Read these off the table that follows. Counting starts at 1.
1) Find the entry at row 2, column 1.
2) Find the bottom entry of the column that holds the smallest entry.
3) Find the top entry of the column that holds the smallest entry.
4) Find the entry just right of the smallest entry.
5) Find the entry in the top-left corner.
6) Find the entry just right of 31.
[[-16 -15  20  28  16  54   1  -1   3 -37  42  -6   5 -43   4]
 [-24  57 -59  58 -52  -1  14  14  -8 -12   7  31  40 -17 -26]]
1) -24
2) -59
3) 20
4) 58
5) -16
6) 40

X = [ -9  -1  32  35 -16 -13  17   2  -4  -4  -8 -48  14   1 -16  -5]
Give the second entry from the left.
Answer: -1
The fifth entry -> -16
Give the entry just right of the smallest entry.
Answer: 14
Give the third entry from the left.
Answer: 32
The 3rd largest entry: 17
Give the third entry from the right.
Answer: 1
Give the 1st entry from the left.
Answer: -9

A =
[[3 3 5 2]
 [2 2 1 2]
 [1 1 4 3]
 [3 3 2 3]
 [3 2 3 3]
 [3 2 2 3]
 [3 3 2 3]
 [2 7 2 2]
 [5 3 2 3]
 [3 3 3 2]
 [3 2 3 3]
 [2 4 5 4]
 [4 3 2 3]
 [2 3 2 5]
 [4 1 3 3]
 [5 2 2 4]]
The entry in the top-left corner: 3
Give the entry in the top-right corner.
A: 2
Give the last entry, reading row by row.
A: 4
Give the third-last entry, reading row by row.
A: 2
Give the entry in the bottom-left corner.
A: 5
Give the top entry of the column that holds the largest entry.
A: 3
The second entry on the main diagonal: 2
The fifth-last entry, reading row by row: 3
The third entry on the main diagonal -> 4
Give the third entry, reading row by row.
A: 5
The second-last entry, reading row by row -> 2
Give the last entry of the largest entry's row.
A: 2
Give the entry just left of the largest entry.
A: 2
Give the 2nd entry on the diagonal from the top-right corner.
A: 1
Give the largest entry in the last column.
A: 5

[[ -4  -2 -42  -3  39  24 -19 -24]
 [ 33  35 -40 -11   0   7  -5 -24]
 [-24  40  19  42  12 -33  13 -31]
 [ 33   6   4 -24 -49  11  18 -24]
 [ 12 -37 -10 -16  12 -53  37  27]
 [-23  46  31  40  21 -11 -21  -4]
 [-27 -52 -17  -7  23   1  13   8]
 [-28 -53 -20  -9  25   1  10  17]
 [ 34  20  28   6  20  41 -51  31]
 [  1  56 -20  27  13 -21 -16 -27]
 [ 25 -48 -22 -29   6  15  39 -18]]
Counting starts at 1.
The entry at row 1, column 1 is -4
The top-right entry -> -24
The entry in the bottom-right corner is -18
The bottom entry of the column that holds the largest entry -> -48
The entry in row 2 and column 3 is -40
The entry at row 3, column 1 -> -24
Report the entry in row 1 and column 3.
Answer: -42
Report the entry just left of -17.
Answer: -52
The entry just left of -48 -> 25
The entry just right of the largest entry -> -20
The entry at row 2, column 1: 33
The entry directly above the largest entry is 20
The entry in row 1 and column 2 is -2
The entry just left of -5: 7
Report the entry directly above 34.
Answer: -28
The entry just right of 15: 39
The entry directly above -51 is 10
Report the entry at row 3, column 2.
Answer: 40
Report the entry directly above 15.
Answer: -21
The entry directly above 18 -> 13
Report the entry in row 3 and column 3.
Answer: 19

grid = [-32  32  18  47  17  39  29 -11   9   0 -17 -26]
The second entry from the right is -17
The last entry: -26
The entry just right of 9 is 0
The 5th entry -> 17

Questions about the table below. Counting starts at 1.
1) Give the top-left entry.
2) Give the entry in the bottom-left corner.
3) Give the entry at row 3, column 1.
4) Give the entry directly above the largest entry.
5) Give the entry just left of 6248.
6) Give the entry directly above 6389.
7) Give the entry in the bottom-right corner.
8) Give the entry at row 1, column 3.
[[6309 6409 5142 6670 6248 7895 6339 5107 4381]
 [5994 5833 6627 4424 6738 6389 5931 5832 5546]
 [6105 6987 7704 3764 6626 4344 4159 6485 4486]
 [6281 6145 6023 7980 6828 5778 8988 4785 8016]
 [6622 6692 4717 4248 5812 8509 6244 5472 4909]
 [5397 6666 6079 6173 5959 4673 6003 5958 2617]]
1) 6309
2) 5397
3) 6105
4) 4159
5) 6670
6) 7895
7) 2617
8) 5142

53,31,0,-43,-35
Report the entry just left of -35.
-43
Report the entry just right of 53.
31

[[1 7 1 6 8]
 [5 6 5 7 6]
 [7 5 7 6 5]
 [6 6 6 5 6]
 [8 5 8 6 5]
 [6 6 6 5 6]
 [6 5 6 8 5]
 [7 5 7 8 5]
 [1 8 0 6 8]
 [1 8 0 6 8]]
Rows and columns are numbered from 1.
The bottom-right entry -> 8
Read off the entry at row 3, column 1.
Answer: 7
The entry in row 2 and column 2: 6
The entry at row 1, column 3 -> 1
Read off the entry in row 1 and column 2.
Answer: 7
Read off the entry at row 1, column 1.
Answer: 1
Read off the entry in the bottom-left corner.
Answer: 1
The entry in row 2 and column 1: 5
The entry in the top-right corner -> 8

[[ 11  35   1   2 -24  25  -6  -7  18 -31  21   4   2 -20  14]
 [-18  37  10  38   0  21  13   5  20   3  -9 -18  -5  -7  10]
 [-29  -5   6  23  26 -22 -13  13 -11  19   6 -37 -22   3  -3]
 [ 50 -29  -4 -49 -32   4  16  -5 -16 -22  14  51  25  14 -18]
 [-24  28   8  46  18   9  12   0  11  36 -24 -19  -4  -1   6]
 [-32   0   3  31  25 -21  -8  16  -5  19  10 -38 -15   0   2]
 [ 48  -6  -6 -47 -44  20   2 -11 -10 -27  18  43  26 -11  -1]]
Rows and columns are numbered from 1.
Find the entry in row 2 and column 1.
A: -18
The entry in row 1 and column 1: 11
Find the top entry of the column that holds the smallest entry.
A: 2
Find the top entry of the column that holds the largest entry.
A: 4
Find the entry directly above the smallest entry.
A: 23
Find the bottom-left entry.
A: 48
Find the entry at row 2, column 3.
A: 10
The entry in the top-right corner -> 14
The entry at row 1, column 2 is 35
Find the entry just right of the largest entry.
A: 25
Find the entry directly below -3.
A: -18
The entry in the bottom-right corner -> -1
The entry directly above the largest entry -> -37
Find the entry directly below the largest entry.
A: -19
The entry just left of the centre entry is 16
Find the entry directly below the centre entry.
A: 0
Find the entry at row 1, column 3.
A: 1
The entry at row 2, column 2 -> 37
The centre entry: -5
Find the entry at row 3, column 1.
A: -29
The minimum: -49
Find the entry just right of the smallest entry.
A: -32
Find the entry directly below 9.
A: -21
The entry just right of -19 is -4

Questions about the row below.
1) Read off the entry just left of -86.3.
2) Read off the entry just right of the largest entry.
3) Read off the entry just right of -142.0.
4) Read off the entry just right of 113.7.
5) Read off the entry just right of 62.6.
6) Read off the entry just right of -86.3.
array([-142.0,  113.7,  -42.9,  120.9,  150.0,   62.6,    5.4,  -51.1,
          1.1,  -86.3,  224.6, -127.5])
1) 1.1
2) -127.5
3) 113.7
4) -42.9
5) 5.4
6) 224.6
